Here is a tiny trained network, its code and every weight. The questions are about switching its units off for an input and a target symbol, where a switched-off unit gives its printed mean instead of its output.

import numpy as np


def w(rows, s, z=0):
    codes = np.array(rows[::2]) - 128.0
    scale = np.full(codes.shape[1], s)
    scale[-1] = z or s
    return codes * scale


def f(y):
    return np.maximum(y, 0)


def softmax(a):
    e = np.exp(a - a.max(-1, keepdims=True))
    return e / e.sum(-1, keepdims=True)


def log_softmax(a):
    a = a - a.max(-1, keepdims=True)
    return a - np.log(np.exp(a).sum(-1, keepdims=True))


def net(x, mask):
    ids = ['ΓΣαβεζηθλμψω'.index(c) for c in x.split()]
    T = len(ids)
    res = E[ids] + P[:T]
    q, k, v = (res @ M[0].T for M in (Q, K, V))
    z = softmax(np.where(np.tri(T) > 0, q @ k.T / 2**0.5, -1e9)) @ v
    res = res + np.where(mask[0], z, O[0][:, -1]) @ O[0][:, :-1]
    y = f(res @ A[0][:, :-1].T + A[0][:, -1])
    res = res + np.where(mask[1:13], y, B[0][:, -1]) @ B[0][:, :-1]
    return log_softmax(res[-1] @ U[:, :-1].T + U[:, -1])


Q, K, V, O, A, B = {}, {}, {}, {}, {}, {}
E = w([
[229,21,95],'Γ',
[157,111,56],'Σ',
[147,172,69],'α',
[167,140,76],'β',
[227,111,138],'ε',
[165,137,74],'ζ',
[114,220,54],'η',
[126,238,73],'θ',
[145,202,87],'λ',
[198,166,120],'μ',
[139,195,74],'ψ',
[253,66,142],'ω',
],0.014)
P = w([
[139,145,2],'0',
[94,110,190],'1',
[199,157,105],'2',
[53,109,145],'3',
[195,164,100],'4',
[81,90,185],'5',
[191,164,96],'6',
],0.013)
Q[0] = w([
[121,144,180],'head 0',
[249,189,63],'head 0',
],0.015)
K[0] = w([
[127,142,164],'head 0',
[148,105,1],'head 0',
],0.0098)
V[0] = w([
[68,253,74],'head 0',
[143,12,51],'head 0',
],0.012)
O[0] = w([
[102,1,33,188],'head 0',
[47,233,176,255],'head 0',
],0.011,0.0093)
A[0] = w([
[92,137,50,97],'neuron 0',
[73,148,167,187],'neuron 1',
[144,70,136,106],'neuron 2',
[129,153,150,172],'neuron 3',
[142,134,93,145],'neuron 4',
[229,157,5,189],'neuron 5',
[132,220,122,108],'neuron 6',
[188,171,151,140],'neuron 7',
[90,142,156,106],'neuron 8',
[157,89,163,252],'neuron 9',
[217,117,52,88],'neuron 10',
[78,89,140,206],'neuron 11',
],0.015,0.012)
B[0] = w([
[107,87,182,198],'neuron 0',
[135,26,124,209],'neuron 1',
[150,148,97,154],'neuron 2',
[97,91,65,189],'neuron 3',
[137,140,168,166],'neuron 4',
[135,203,168,254],'neuron 5',
[137,113,115,239],'neuron 6',
[161,130,79,192],'neuron 7',
[106,96,205,160],'neuron 8',
[1,159,127,179],'neuron 9',
[216,114,178,189],'neuron 10',
[96,64,85,177],'neuron 11',
],0.0095,0.018)
U = w([
[85,3,102,181],'Γ',
[66,98,159,205],'Σ',
[87,124,230,173],'α',
[67,187,191,111],'β',
[140,227,32,183],'ε',
[80,177,178,98],'ζ',
[169,46,161,3],'η',
[190,52,159,38],'θ',
[159,110,176,94],'λ',
[126,201,190,79],'μ',
[140,105,179,98],'ψ',
[206,64,1,162],'ω',
],0.0096,0.0056)

Each question gives the input, a string of symbols that net reads in full, and the target symbol t.
The units are the heads (2 rows each of Q, K, V and O) and the neurons (one row each of A and B). Each row of codes is followed by its name. A weight is (code - 128) times the scale printed after its matrix; where a second scale follows, it is the last column's (O, A, B and U).
mask holds one flag per unit, heads first, then neurons. A switched-off unit (its flag False) gives its mean, the last column of its rows in O or B, instead of its output. The means were averaged over made-up inputs and are rounded, as every weight is.
A unit's drop is (log p(t) with every unit on - log p(t) with that unit switched off) / (log p(t) with every unit on - log p(t) with every unit switched off).
The circuit of an input: a set's keep is (log p(t) with only the set's units on - log p(t) with every unit switched off) / (log p(t) with every unit on - log p(t) with every unit switched off). Starting from the 12 units with the biggest drops (on a tie, the unit counted first), units are removed one at a time, each time the one whose removal leaves the highest keep (on an exact tie, the one counted first), for as long as the keep stays at least 0.8.
circuit, biggest first: the units of the circuit, biggest drop first
most important unit: the unit with the biggest drop
k most important neurons: the k neurons with the biggest drops, biggest first
drop when u is switched off: that unit's drop, to one decimal
input θ η α β Γ, target θ: circuit, biggest first	head 0; neuron 10; neuron 5
input θ ε α α α β α, target θ: circuit, biggest first	head 0; neuron 10; neuron 5
input μ ω ε ε ε α θ, target μ: 2 most important neurons	neuron 5; neuron 1
input μ β θ Σ ω, target μ: 3 most important neurons	neuron 5; neuron 1; neuron 10
input ω ε α, target ω: 4 most important neurons	neuron 1; neuron 7; neuron 5; neuron 6
input Γ ω ε, target Γ: 4 most important neurons	neuron 1; neuron 3; neuron 8; neuron 5
input ω ψ β θ ε Γ η, target ω: 4 most important neurons	neuron 1; neuron 5; neuron 6; neuron 7
input μ ε μ ω ε ω η, target μ: 2 most important neurons	neuron 5; neuron 1
input μ ε θ ω ε, target μ: 4 most important neurons	neuron 5; neuron 1; neuron 10; neuron 3
input ε α β ζ ω ε λ, target ε: most important unit	neuron 0
input ε θ θ ω Γ α, target Γ: 3 most important neurons	neuron 5; neuron 11; neuron 10
input ω α ε, target ω: 4 most important neurons	neuron 7; neuron 5; neuron 1; neuron 3
input ω θ η, target ω: 4 most important neurons	neuron 1; neuron 5; neuron 7; neuron 6
input ε η θ Σ Σ, target ε: most important unit	head 0
input θ ω ψ, target θ: 3 most important neurons	neuron 10; neuron 5; neuron 0
input ω Σ α, target ω: drop when neuron 6 is switched off	0.5
input ε ω ω ε Γ, target ε: drop when head 0 is switched off	0.3
input ω ε β ω ω, target ω: drop when neuron 0 is switched off	0.3
